Below is a small trained network, with its code and all its weights. Each question gives an input and a class and asks what happens when units are switched off, that is, made to give their printed mean instead of their output.

import numpy as np


def w(rows, s, z=0):
    codes = np.array(rows[::2]) - 128.0
    scale = np.full(codes.shape[1], s)
    scale[-1] = z or s
    return codes * scale


def f(y):
    return y / 2 * (1 + np.tanh(0.7978845608 * (y + 0.044715 * y**3)))


def log_softmax(a):
    a = a - a.max(-1, keepdims=True)
    return a - np.log(np.exp(a).sum(-1, keepdims=True))


def net(x, mask):
    res = np.array(x, float).reshape(1, 7) / 4 @ E
    y = f(res @ A[0][:, :-1].T + A[0][:, -1])
    res = res + np.where(mask, y, B[0][:, -1]) @ B[0][:, :-1]
    return log_softmax(res[-1] @ U[:, :-1].T + U[:, -1])


A, B = {}, {}
E = w([
[63,226,118],'x0',
[27,64,119],'x1',
[127,129,130],'x2',
[128,129,127],'x3',
[106,128,255],'x4',
[128,129,127],'x5',
[128,129,130],'x6',
],0.0075)
A[0] = w([
[152,136,16,76],'n0',
[45,68,116,109],'n1',
[133,110,105,225],'n2',
[68,80,122,109],'n3',
[153,122,71,210],'n4',
[166,48,121,127],'n5',
[62,207,109,124],'n6',
[122,107,125,254],'n7',
[96,106,132,109],'n8',
[106,150,61,125],'n9',
[139,154,152,105],'n10',
[51,210,107,114],'n11',
[174,157,168,144],'n12',
[95,204,123,87],'n13',
[100,160,242,117],'n14',
[76,210,133,142],'n15',
[84,162,242,88],'n16',
[66,195,112,99],'n17',
[150,59,128,110],'n18',
[75,196,117,105],'n19',
[63,91,131,83],'n20',
[64,84,125,95],'n21',
[156,154,47,163],'n22',
[28,70,109,114],'n23',
[126,131,214,169],'n24',
[155,170,35,133],'n25',
[37,185,96,109],'n26',
[77,71,121,118],'n27',
[227,179,160,142],'n28',
[38,69,117,92],'n29',
[72,204,117,101],'n30',
[167,27,120,158],'n31',
[183,45,133,77],'n32',
[111,132,13,184],'n33',
[78,212,124,88],'n34',
[120,138,2,81],'n35',
[204,164,141,121],'n36',
[74,199,117,105],'n37',
[117,144,241,71],'n38',
],0.0085,0.0064)
B[0] = w([
[117,76,83,174],'n0',
[188,215,20,175],'n1',
[82,141,218,219],'n2',
[189,206,60,154],'n3',
[71,120,155,216],'n4',
[184,116,248,171],'n5',
[179,105,222,190],'n6',
[64,227,255,253],'n7',
[147,153,71,129],'n8',
[123,99,139,162],'n9',
[133,110,81,124],'n10',
[178,109,210,192],'n11',
[84,156,24,161],'n12',
[209,115,147,149],'n13',
[87,48,48,207],'n14',
[152,93,201,195],'n15',
[120,67,78,195],'n16',
[193,107,172,164],'n17',
[228,154,206,149],'n18',
[221,83,203,162],'n19',
[150,141,73,139],'n20',
[178,168,58,147],'n21',
[86,105,124,200],'n22',
[162,221,14,191],'n23',
[49,98,54,207],'n24',
[88,89,92,194],'n25',
[169,133,157,184],'n26',
[185,199,106,158],'n27',
[106,190,17,192],'n28',
[177,176,19,170],'n29',
[198,102,196,167],'n30',
[158,142,252,209],'n31',
[229,111,190,154],'n32',
[95,95,154,242],'n33',
[183,101,157,163],'n34',
[111,65,79,188],'n35',
[153,211,55,157],'n36',
[200,99,209,165],'n37',
[141,27,4,175],'n38',
],0.0052)
U = w([
[97,152,149,253],'0',
[238,99,182,51],'1',
[174,245,38,69],'2',
[81,138,142,194],'3',
[73,8,84,34],'4',
],0.012,0.007)

Each question gives the input, the list of numbers given to net, and the class t.
The units are the neurons (one row each of A and B). Each row of codes is followed by its name. A weight is (code - 128) times the scale printed after its matrix; where a second scale follows, it is the last column's (A, B and U).
mask holds one flag per neuron, in row order. A switched-off neuron (its flag False) gives its mean, the last column of its row in B, instead of its output. The means were averaged over made-up inputs and are rounded, as every weight is.
A unit's drop is (log p(t) with every unit on - log p(t) with that unit switched off) / (log p(t) with every unit on - log p(t) with every unit switched off).
The circuit of an input: a set's keep is (log p(t) with only the set's units on - log p(t) with every unit switched off) / (log p(t) with every unit on - log p(t) with every unit switched off). Starting from the 12 units with the biggest drops (on a tie, the unit counted first), units are removed one at a time, each time the one whose removal leaves the highest keep (on an exact tie, the one counted first), for as long as the keep stays at least 0.8.
units of the circuit, in order: the units of the circuit, biggest drop first
most important unit: the unit with the biggest drop
k most important neurons: the k neurons with the biggest drops, biggest first
drop when u is switched off: that unit's drop, to one decimal
input [-3,0,8,-7,7,-1,3], class 4: units of the circuit, in order -> n38, n14, n24
input [4,6,-6,-2,-2,4,-4], class 2: units of the circuit, in order -> n23, n1
input [7,8,1,0,7,4,-6], class 2: units of the circuit, in order -> n23, n1, n29
input [-7,7,-2,-6,0,-3,6], class 1: units of the circuit, in order -> n31, n18
input [6,1,5,0,-8,-4,-5], class 4: units of the circuit, in order -> n35, n25, n33
input [-8,-8,-8,6,7,-1,-8], class 0: units of the circuit, in order -> n28, n24
input [3,2,-7,6,-7,-4,-4], class 4: most important unit -> n35
input [-3,-8,7,-1,6,-7,-3], class 2: 2 most important neurons -> n28, n36
input [7,8,-2,0,-2,-3,0], class 2: 3 most important neurons -> n23, n1, n29
input [-4,-8,6,0,7,-4,5], class 2: 2 most important neurons -> n28, n36
input [6,-4,2,-6,7,3,3], class 4: 2 most important neurons -> n14, n38
input [5,8,-3,-6,-4,6,6], class 2: drop when n1 is switched off -> 0.2
input [3,-3,-2,-5,-7,-7,1], class 3: drop when n19 is switched off -> 0.0
input [-6,-7,5,-5,-8,8,6], class 3: drop when n2 is switched off -> 0.1
input [4,-3,-7,-7,5,3,4], class 4: most important neuron -> n14
